Below is a small trained network, with its code and all its weights. Each question gives an input and a target symbol and asks what happens when units are switched off, that is, made to give their printed mean instead of their output.

import numpy as np


def w(rows, s, z=0):
    codes = np.array(rows[::2]) - 128.0
    scale = np.full(codes.shape[1], s)
    scale[-1] = z or s
    return codes * scale


def norm(h):
    return h / np.sqrt((h * h).mean(-1, keepdims=True) + 1e-5)


def f(y):
    return y / 2 * (1 + np.tanh(0.7978845608 * (y + 0.044715 * y**3)))


def softmax(a):
    e = np.exp(a - a.max(-1, keepdims=True))
    return e / e.sum(-1, keepdims=True)


def log_softmax(a):
    a = a - a.max(-1, keepdims=True)
    return a - np.log(np.exp(a).sum(-1, keepdims=True))


def net(x, mask):
    ids = ['ΔΘαγμπφψω'.index(c) for c in x.split()]
    T = len(ids)
    res = E[ids] + P[:T]
    u = 0
    for l in range(2):
        q, k, v = (norm(res) @ M[l].T for M in (Q, K, V))
        z = softmax(np.where(np.tri(T) > 0, q @ k.T / 2**0.5, -1e9)) @ v
        res = res + np.where(mask[u], z, O[l][:, -1]) @ O[l][:, :-1]
        u += 1
        y = f(norm(res) @ A[l][:, :-1].T + A[l][:, -1])
        res = res + np.where(mask[u : u + 4], y, B[l][:, -1]) @ B[l][:, :-1]
        u += 4
    return log_softmax(norm(res)[-1] @ U[:, :-1].T + U[:, -1])


Q, K, V, O, A, B = {}, {}, {}, {}, {}, {}
E = w([
[63,124,151,140,141,106],'Δ',
[111,79,47,53,97,62],'Θ',
[151,67,140,90,123,117],'α',
[139,165,138,63,140,182],'γ',
[54,124,153,53,95,112],'μ',
[77,143,133,37,3,84],'π',
[101,118,130,156,141,221],'φ',
[209,134,74,79,206,112],'ψ',
[124,160,147,96,64,99],'ω',
],0.022)
P = w([
[78,207,11,74,143,255],'0',
[77,149,69,82,143,203],'1',
[77,137,96,98,124,172],'2',
[86,132,107,108,111,156],'3',
[97,125,114,115,107,140],'4',
[100,121,122,125,96,126],'5',
[117,118,124,128,95,118],'6',
[123,119,134,133,88,109],'7',
[134,116,135,136,88,104],'8',
[144,116,133,135,88,94],'9',
[145,117,144,139,90,89],'10',
[145,105,140,143,84,82],'11',
[148,103,137,149,77,71],'12',
[158,97,128,156,72,63],'13',
],0.0068)
Q[0] = w([
[196,69,152,90,235,191],'0.h1',
[181,181,119,59,3,101],'0.h1',
],0.0055)
K[0] = w([
[140,116,75,77,116,254],'0.h1',
[206,84,188,104,80,78],'0.h1',
],0.0082)
V[0] = w([
[196,15,165,87,87,203],'0.h1',
[117,102,77,201,135,254],'0.h1',
],0.0046)
O[0] = w([
[177,142,78,201,8,214,186],'0.h1',
[160,24,110,142,140,40,4],'0.h1',
],0.011,0.0025)
A[0] = w([
[194,197,225,135,122,103,2],'0.n1',
[45,210,122,193,130,255,51],'0.n2',
[74,27,210,67,131,122,175],'0.n3',
[184,57,166,234,80,180,105],'0.n4',
],0.0071,0.00052)
B[0] = w([
[55,47,167,182,107,10,167],'0.n1',
[144,88,86,39,152,144,253],'0.n2',
[141,174,62,160,89,167,220],'0.n3',
[82,168,182,186,149,99,220],'0.n4',
],0.012,0.0035)
Q[1] = w([
[10,15,252,165,77,255],'1.h1',
[135,123,30,145,200,165],'1.h1',
],0.006)
K[1] = w([
[4,162,223,186,229,213],'1.h1',
[171,2,169,188,178,43],'1.h1',
],0.0063)
V[1] = w([
[66,86,129,201,177,207],'1.h1',
[132,254,58,150,66,108],'1.h1',
],0.0056)
O[1] = w([
[90,243,93,138,124,87,156],'1.h1',
[145,175,99,200,90,2,254],'1.h1',
],0.0098,0.0024)
A[1] = w([
[102,172,228,252,172,96,146],'1.n1',
[221,103,90,181,161,151,2],'1.n2',
[177,136,78,118,156,143,16],'1.n3',
[111,131,105,93,131,106,206],'1.n4',
],0.014,0.0015)
B[1] = w([
[135,131,162,100,7,45,252],'1.n1',
[179,149,105,130,148,143,148],'1.n2',
[124,80,160,140,124,162,137],'1.n3',
[168,135,121,163,144,129,252],'1.n4',
],0.02,0.0039)
U = w([
[101,174,30,108,151,157,229],'Δ',
[79,68,167,129,84,88,246],'Θ',
[2,63,161,174,142,147,194],'α',
[125,121,132,249,59,166,3],'γ',
[142,101,179,172,184,96,153],'μ',
[73,153,117,194,184,55,125],'π',
[147,145,165,73,142,55,48],'φ',
[66,24,69,145,123,76,10],'ψ',
[81,56,173,95,126,149,56],'ω',
],0.0087,0.0037)

Each question gives the input, a string of symbols that net reads in full, and the target symbol t.
The units are the heads (2 rows each of Q, K, V and O) and the neurons (one row each of A and B). Each row of codes is followed by its name. A weight is (code - 128) times the scale printed after its matrix; where a second scale follows, it is the last column's (O, A, B and U).
mask holds one flag per unit, layer by layer, with each layer's heads first. A switched-off unit (its flag False) gives its mean, the last column of its rows in O or B, instead of its output. The means were averaged over made-up inputs and are rounded, as every weight is.
A unit's drop is (log p(t) with every unit on - log p(t) with that unit switched off) / (log p(t) with every unit on - log p(t) with every unit switched off).
The circuit of an input: a set's keep is (log p(t) with only the set's units on - log p(t) with every unit switched off) / (log p(t) with every unit on - log p(t) with every unit switched off). Starting from all 10 units, units are removed one at a time, each time the one whose removal leaves the highest keep (on an exact tie, the one counted first), for as long as the keep stays at least 0.8.
circuit, biggest first: the units of the circuit, biggest drop first
top k neurons: the k neurons with the biggest drops, biggest first
top k neurons in layer l: the k neurons of layer l with the biggest drops, biggest first
drop when u is switched off: that unit's drop, to one decimal
input Δ ω φ ω φ α, target Δ: circuit, biggest first -> [0.n3, 1.n1]
input φ ω ω ω ω ω Δ, target Δ: circuit, biggest first -> [0.n1, 1.n1, 0.n2]
input φ ψ π Δ Δ ω ω ω ω φ π φ α, target γ: circuit, biggest first -> [0.n3, 1.n1]
input μ Θ α α ω ω ω ω ω ω ω ω Δ φ, target α: top 4 neurons -> [0.n2, 0.n4, 1.n2, 1.n4]
input γ μ Δ, target Δ: top 4 neurons -> [0.n4, 0.n1, 0.n3, 1.n1]
input ω ω α, target Δ: top 3 neurons -> [1.n2, 1.n1, 0.n1]
input π ω φ μ φ π α, target γ: top 3 neurons in layer 0 -> [0.n3, 0.n4, 0.n1]
input Θ ω ω ω μ ω ω ω ω α Δ Θ φ, target α: top 3 neurons in layer 1 -> [1.n2, 1.n4, 1.n3]
input ω Θ Δ φ α ω Δ μ φ, target Θ: top neuron -> [0.n4]
input ω Θ μ α γ Δ Δ ω α μ γ φ, target Δ: top 3 neurons -> [0.n2, 1.n1, 0.n4]
input ω ω ψ π ω φ ψ γ γ, target ω: top 3 neurons in layer 1 -> [1.n3, 1.n1, 1.n2]
input ω ω ω ω Θ Θ ω ω ψ, target μ: drop when 0.n3 is switched off -> 0.1
input Δ α ω γ ω φ π φ, target Θ: drop when 1.n3 is switched off -> 0.0
input α ω ψ Θ Δ μ φ, target Δ: drop when 1.h1 is switched off -> 0.4
input φ Θ μ, target Δ: drop when 1.n1 is switched off -> 0.2
